Each row of numbers belongs to one of the things below and depends on some of the facts about them. Some rows are named. Which thing is each other row?

There are 2 kinds of fact about the things: μ, Σ.
μ(<1004>, <254>); μ(<1088>, <1387>); μ(<1088>, <1176>); μ(<1088>, <1502>)
μ(<1088>, <1394>); μ(<1105>, <1475>); μ(<1113>, <137>); μ(<1145>, <1480>)
μ(<1145>, <254>); μ(<1176>, <765>); μ(<1222>, <85>); μ(<1222>, <96>)
μ(<1277>, <723>); μ(<1360>, <1480>); μ(<1372>, <1498>); μ(<1372>, <723>)
μ(<1386>, <1387>); μ(<1386>, <1498>); μ(<1386>, <164>); μ(<1394>, <151>)
μ(<1394>, <254>); μ(<1428>, <1387>); μ(<145>, <254>); μ(<1475>, <151>)
μ(<1502>, <1372>); μ(<1502>, <212>); μ(<1502>, <137>); μ(<1510>, <254>)
μ(<151>, <1372>); μ(<1554>, <137>); μ(<1557>, <1554>); μ(<164>, <1387>)
μ(<181>, <151>); μ(<228>, <254>); μ(<228>, <1505>); μ(<264>, <59>)
μ(<293>, <79>); μ(<346>, <1428>); μ(<346>, <254>); μ(<491>, <1372>)
μ(<52>, <254>); μ(<584>, <1510>); μ(<595>, <1517>); μ(<666>, <1480>)
μ(<758>, <1480>); μ(<770>, <1480>); μ(<770>, <796>); μ(<79>, <1498>)
μ(<845>, <1088>); μ(<851>, <1510>); μ(<868>, <1554>); μ(<871>, <1145>)
μ(<891>, <1141>); μ(<891>, <770>); μ(<935>, <145>); Σ(<1014>, <264>)
Σ(<1014>, <166>); Σ(<1023>, <86>); Σ(<1031>, <1174>); Σ(<1038>, <1023>)
Σ(<1096>, <145>); Σ(<1096>, <659>); Σ(<1096>, <1174>); Σ(<1102>, <886>)
Σ(<1113>, <1038>); Σ(<1113>, <80>); Σ(<1124>, <86>); Σ(<1124>, <886>)
Σ(<1129>, <1033>); Σ(<1139>, <145>); Σ(<1139>, <886>); Σ(<1142>, <670>)
Σ(<1142>, <865>); Σ(<1142>, <1277>); Σ(<1152>, <1540>); Σ(<1172>, <1427>)
Σ(<1174>, <1139>); Σ(<1182>, <145>); Σ(<1182>, <41>); Σ(<1182>, <1174>)
Σ(<1190>, <839>); Σ(<1192>, <892>); Σ(<1193>, <886>); Σ(<1193>, <164>)
Σ(<1244>, <1038>); Σ(<1247>, <1139>); Σ(<1247>, <145>); Σ(<1247>, <1193>)
Σ(<1263>, <1129>); Σ(<1277>, <865>); Σ(<1372>, <364>); Σ(<1378>, <886>)
Σ(<1378>, <41>); Σ(<1379>, <635>); Σ(<137>, <36>); Σ(<137>, <440>)
Σ(<1394>, <1247>); Σ(<1394>, <145>); Σ(<1422>, <1139>); Σ(<1428>, <389>)
Σ(<1428>, <1540>); Σ(<143>, <1446>); Σ(<1443>, <865>); Σ(<1452>, <145>)
Σ(<1460>, <868>); Σ(<1486>, <1139>); Σ(<1486>, <80>); Σ(<1498>, <1540>)
Σ(<1502>, <922>); Σ(<1547>, <440>); Σ(<154>, <36>); Σ(<1557>, <1088>)
Σ(<166>, <1023>); Σ(<166>, <623>); Σ(<166>, <640>); Σ(<166>, <666>)
Σ(<181>, <1174>); Σ(<185>, <85>); Σ(<189>, <59>); Σ(<242>, <471>)
Σ(<242>, <612>); Σ(<242>, <1460>); Σ(<256>, <1124>); Σ(<256>, <59>)
Σ(<264>, <670>); Σ(<264>, <1141>); Σ(<26>, <1222>); Σ(<292>, <922>)
Σ(<293>, <886>); Σ(<293>, <1486>); Σ(<350>, <865>); Σ(<364>, <1023>)
Σ(<364>, <886>); Σ(<364>, <1174>); Σ(<36>, <1277>); Σ(<36>, <1490>)
Σ(<389>, <497>); Σ(<440>, <868>); Σ(<470>, <735>); Σ(<470>, <640>)
Σ(<471>, <783>); Σ(<471>, <1443>); Σ(<476>, <886>); Σ(<476>, <1193>)
Σ(<481>, <1446>); Σ(<481>, <911>); Σ(<496>, <1141>); Σ(<497>, <164>)
Σ(<52>, <612>); Σ(<533>, <1510>); Σ(<53>, <41>); Σ(<595>, <1431>)
Σ(<612>, <872>); Σ(<623>, <872>); Σ(<640>, <145>); Σ(<640>, <886>)
Σ(<640>, <1427>); Σ(<640>, <1033>); Σ(<659>, <389>); Σ(<666>, <1023>)
Σ(<670>, <1038>); Σ(<680>, <1141>); Σ(<721>, <154>); Σ(<721>, <1486>)
Σ(<723>, <95>); Σ(<735>, <145>); Σ(<752>, <1510>); Σ(<783>, <1277>)
Σ(<783>, <922>); Σ(<789>, <648>); Σ(<796>, <1004>); Σ(<796>, <886>)
Σ(<79>, <1139>); Σ(<79>, <440>); Σ(<79>, <984>); Σ(<80>, <1468>)
Σ(<816>, <79>); Σ(<816>, <267>); Σ(<816>, <1502>); Σ(<816>, <468>)
Σ(<839>, <86>); Σ(<851>, <145>); Σ(<85>, <1139>); Σ(<85>, <95>)
Σ(<862>, <1124>); Σ(<865>, <886>); Σ(<868>, <839>); Σ(<868>, <468>)
Σ(<868>, <95>); Σ(<871>, <145>); Σ(<871>, <886>); Σ(<871>, <666>)
Σ(<871>, <1435>); Σ(<872>, <95>); Σ(<881>, <1547>); Σ(<881>, <911>)
Σ(<892>, <468>); Σ(<911>, <1004>); Σ(<93>, <1088>); Σ(<95>, <886>)
Σ(<973>, <862>); Σ(<984>, <145>)

Some things and their rows:
[-10  16 -12  -8  15   1  32  21   0  -8  11 -15 -11  37  -7   3  -7  -9
 -11   5 -11  20  17 -12  22  -2  -9  19 -19 -27   3  13   5  16  -5  -4
  -7  28 -19  10   8   5  11 -13   3  -6  14  -4]: <228>
[-11  14 -13 -16   9   7  33  -3  -1   0   2 -38 -15  39 -23  -1 -13   0
 -27  31  -5  23  11 -12  29  -8  -5  26 -19 -37  15  -2   3  23  -8 -14
 -13   5 -15   2  12 -11   9 -11  -7  -9  -2 -22]: <254>
[-10  18 -16 -11   8   4  31  17   0  -6   8 -16 -16  34 -12   2 -10 -16
 -14   2 -12  19  17 -15  19  -2  -9  23 -21 -29   1   7   8  20  -6  -2
  -8  25 -19   6  10   4  12 -13  -2  -9  11   1]: <584>
[ -4  -2 -24  -4 -14  15  -7  -4   3  13   6  12   0 -17 -15   5   4  -7
   2  -6 -14  28  -3  -6 -11   7  10  14   0  -5   5 -30 -21   2 -21  -1
  15  15  -2   6  -3  12   3  17  -2  16  11   1]: <470>
[ -9   5 -29  10 -18  20   8  -1   0  12   3  -8  -9 -14 -52 -16  10 -20
   6  11 -21  22  13 -17 -29  -1  -6  33  -6 -16  -2 -26 -20  -2 -19  -9
  -4  22   2  -5  -7  10  14   2   9  14   4   6]: <640>
[ -2  -7 -21  17 -14 -11  -1  10   5  43  18  43  12  -6   2  29  31   9
   6  -1   1  -3  -1 -13  23  -1   5  -5 -13  -1 -22  -3   7 -18  -7  -6
   4  11  -2  28  10   7  19 -16   3   3  -9 -20]: <1033>
[  6  -2 -19   0   8 -13  24  22   1 -11  19  -3  -8  20  -7  10 -11 -20
 -14  -5   8  23   2 -10  17 -11  -7  26 -11 -25 -10  17  12   2 -11   5
   0   5 -17   6   8  -3  -5 -29  -4  14  19 -11]: <770>
[-11 -10  -3  28   8   1  -8  -9   2   0   9  -7 -12 -27 -25  -2   6 -13
  12   1  15  26 -27   5  -5 -10  -1  23   3 -24   5 -10 -24  13 -36   0
   1  18  -6 -11  -4   1  -5   5  16  22  22 -10]: <796>
[  5  -4 -19   1  10 -13  22  24   5  -6  15   5  -2  19   1  17  -9 -14
 -14 -19  10  23  -1  -6  23  -4  -2  16 -15 -18 -11  23  10   1 -12  10
   5  11 -20   7   9   9  -3 -25   1   8  23  -9]: <891>
[  5 -13 -38 -12  -3   6  11 -11   2 -17  13  -2 -18   7 -52 -13  23 -27
   0  10 -15  29  19 -19 -10   7 -11  24 -12 -29   0 -35  13  -1 -23 -10
  -7  11  11  12  35  -5  20  10  19  -6   4  -2]: <659>
[  1 -18 -16  14  -2  10 -22  -5  13  13   4  38  17 -13  17  24  13  18
  22 -37  -7   3 -27   8   6  12  14   1  20   9  -4  -4 -39  -1  -6   4
  20   8   2  13  10  18   0  21  11   7  16  -1]: <293>
[  7   8   2   3  14  23   9   2  28  -8   4  -4  12  10 -12 -20   8  -9
   4 -12   3  11 -15   4 -23 -13  13   6  22  -5 -28  -1 -15   5   4  11
 -17  -1   0 -15   1  19   5  -1  -2 -19  -6  14]: <783>
[-22   4 -14  18 -16  -7  13  19 -10  33   4   1  -3 -10 -20   4  18   1
  -1  20  -9   5  12 -17   9  -5  -7  12 -24 -22 -15   1   0  -9  -9  -3
 -12  19  -6   2  -3  10  15 -30   0   5 -13 -17]: <59>
[  1   1   1  12  18  17   3   0  23  -7   5  -7  -3  10 -27 -18  14  -7
  13  -4   3  13 -12  -1 -10 -16   0  11  11 -12 -25  -6  -8  11 -13   4
 -21   2  -2  -8   2  14  11  -7  16 -26  -3  11]: <36>
[-13   3  -9  18 -16   1   0  12   1  30   7  18   7 -19  -8   5  22   5
   5   1  -9  10  -5  -3  -6  -1   7   9  -1  -8 -11  -7 -20  -2  -9   6
   1  23  -2   2  -3  13  12 -10  -3   8   1  -7]: <1124>
[-11   5 -14 -11   6   9  28  14  -8 -15   3 -31 -26  16 -26  -5  -3 -16
 -18   7  -5  24  28 -21   6  -7 -16  29 -15 -39  -1  -4   1   8  -9   1
 -17   9 -12  -5   8  15   8 -28  -8 -13   0  -8]: <1517>
[  9 -19 -28 -15   4  -7   1 -18   6  -1  17  34  -3   4 -11  22  26  -8
  -5 -15  -1  18   0 -15  13   4   3  -3  -2 -11  -5 -23  13  -2 -17  -1
   7   2  10  31  34   0  18  18   6  -7   9 -15]: <497>

Name these rows:
No name comes twice in this set of rows, the named rows included.
[-12  19 -12  -6  12  -5  42  21  -6   2   8 -28 -19  34 -22   5   1 -10
 -26  26 -13  17  20 -22  31 -12 -17  22 -36 -40   1  12  20  16  -1  -6
 -20  18 -17   9  15  -6  21 -31  -2 -18  -6 -16] : <1510>
[ 16 -15 -34 -14  10 -20  14  -9   8  -4  19  30  -9  27 -10  24  33 -12
  -6  -8   3  12  16 -22  35  -1  -6  -3 -19 -20 -15 -14  40  -9 -15 -14
  -7  -7  12  44  53  -6  22 -11  11 -26  -6 -23] : <1540>
[ 12 -16 -30 -38  11   4   8 -19  15 -25   6  18   2  29  -2  17   4  -7
  -6 -18 -14  37   0  -3  27  17  10   8   3 -19  22 -24   1  14 -14 -11
  23   4   7  26  43  -2   7  32   9  -3  21  -8] : <1428>
[  0   3 -24   4  -4  16  -5 -11  12  10  11  11   1 -12 -24  -7  -3 -10
   8   4 -12  30 -16   0 -19  10   6  27   3  -8  12 -21 -27   1 -14   3
  20  28  -8   0  -4  -2   6  27   9  38  23  17] : <871>
[  4  -1 -19  29 -12   0  -4  15  22  37  14  29  17  -8 -22   5  12  -8
  13  10  -2   9 -11  -1   4  -5   5  21  -5  -6 -20   6  -5 -21 -10  -2
   7  16  -7  13  -2   7  15 -18  13  28   8   1] : <666>
[ -2  -6  -9  47 -13 -23   7  10   2  43  13  42  12 -10 -30   7  62   2
  22  13  -5 -14   2 -17  17  -5  -9  -3 -23 -16 -31   2  25 -18  -4 -11
 -23  16  10  25  17   8  37 -32  29 -12 -25 -20] : <886>
[-25 -12  22  41  15 -10   3  -3  -8   4   4  -2 -26 -12  -9  15  25  -3
  20   0  12   9 -24 -10  19  -6 -13  14  -6 -24   0   3  -8  23 -26   1
 -19  28  -3  -4   3   8   8 -16  18 -21   8 -22] : <911>

The same things again, as new rows of numbers:
Some rows with their names:
[ 10 -19 -23   4 -14  -2  -3   0  -8  29 -16  11  -7   1   7]: <666>
[ 12  -8  17   6  -7 -17  -2  -9  11  -8  -3  18  -7   2   6]: <1510>
[ -1  -1 -34  12  -9   0   4   8  -8  -9   3 -30   1 -12   0]: <85>
[ -5   5 -20  11 -10   2   2   6  -6 -14   9 -24   2 -10   2]: <723>
[ 11  -5  18   8  -5 -14  -1  -8   4 -12   5   6  -6   0   2]: <1431>
[ -2   2 -30  10 -14   0   7   7  -5 -19   5 -10  -1  -8   2]: <185>
[  6  -1 -27  13 -19   4  10   6  -5 -27 -22   9  -4 -11   5]: <181>
[  8  -5  23   8 -14 -12   0  -5   2 -27  -3  22  -3  -2   6]: <1105>
[ -6   3 -10   8  -7  -9  -8   3  -1   7  18 -17   3  -3   3]: <36>
[  6  -7  43  10  -7  -1   4 -12   4 -23   0  18  -4   1   7]: <1554>
[  0  -3   7   6 -13  -1   6  -8   3  -8   4  -8  -3   4   4]: <189>
[ 15  -7 -25  19  -6   1   2   7  -1  21 -28 -13  -3 -17   2]: <1174>
[  3   2  29  10 -10  -8   6 -11   6 -17   3   5  -4  -4   3]: <1475>
[ 19 -15 -26  23  -2  -2 -11   7   2  45 -46  -1  -3 -19   0]: <145>
[ 27   3  13  39 -14  -8 -27   6  -3  66  28  -3 -10  -2  30]: <59>
[  8  -2  31  11  -8 -11   4 -12   7   2   3  -1  -3  -3   6]: <635>
[  9   4  -3  10 -12  -1  20   1   0 -42   1   4  -5  -8   2]: <1152>

Name these rows:
No name comes twice in this set of rows, the named rows included.
[  4  -3 -44  10 -22   3  12   8   2 -17 -21  17  -6 -10   7] : <851>
[ -5  -5  15   5 -19   3  -5  -6  -3  -4  -3   8  -3   9   6] : <1113>
[  3  -1 -24  16  -2  -4 -11   6   2  25  -8 -19   1 -12   2] : <95>
[-13  11  -4   7  -6  -1   2   5  -3 -18  20 -18   5  -5   3] : <137>
[-18   8 -16   3 -12  -1   5  -4   0 -15  29 -14   1   5   6] : <242>
[ -7   0   6  12  -6 -11 -20  -2   6  21  -7   5   0   2   3] : <1277>
[  7  -8 -20  15  -6 -10  -6   6   4   5 -17  21  -1 -12   7] : <1004>
[ -6  -5 -17   4 -18 -10  -2   4   0 -24   7   9   0   0   9] : <52>
[  4 -10  -5  16  -2  -3 -16  -2   4  46 -17 -16   0  -4   3] : <86>
[  1  -5 -14   5 -18   0  -1   1  -9  13   4 -18   0   2   2] : <166>
[ -1  -9 -32   0  -9   8  20   7 -15  -4  21  -6  -1  -4   4] : <796>
[ 11  -3  -7  13  -7   5  16  -5   8  -5 -23   3  -7 -11   1] : <389>
[  6   4   6   7  -9   7  22  -7   7 -38  -4  -3  -5  -4   0] : <1498>
[  9  -5 -12   8 -11  -3   2  -3  -2  -7 -11  -3  -5  -3   3] : <1129>
[  6  -5 -31  17  -5   3  -2   8   1  28 -18 -13   0 -17   2] : <1139>

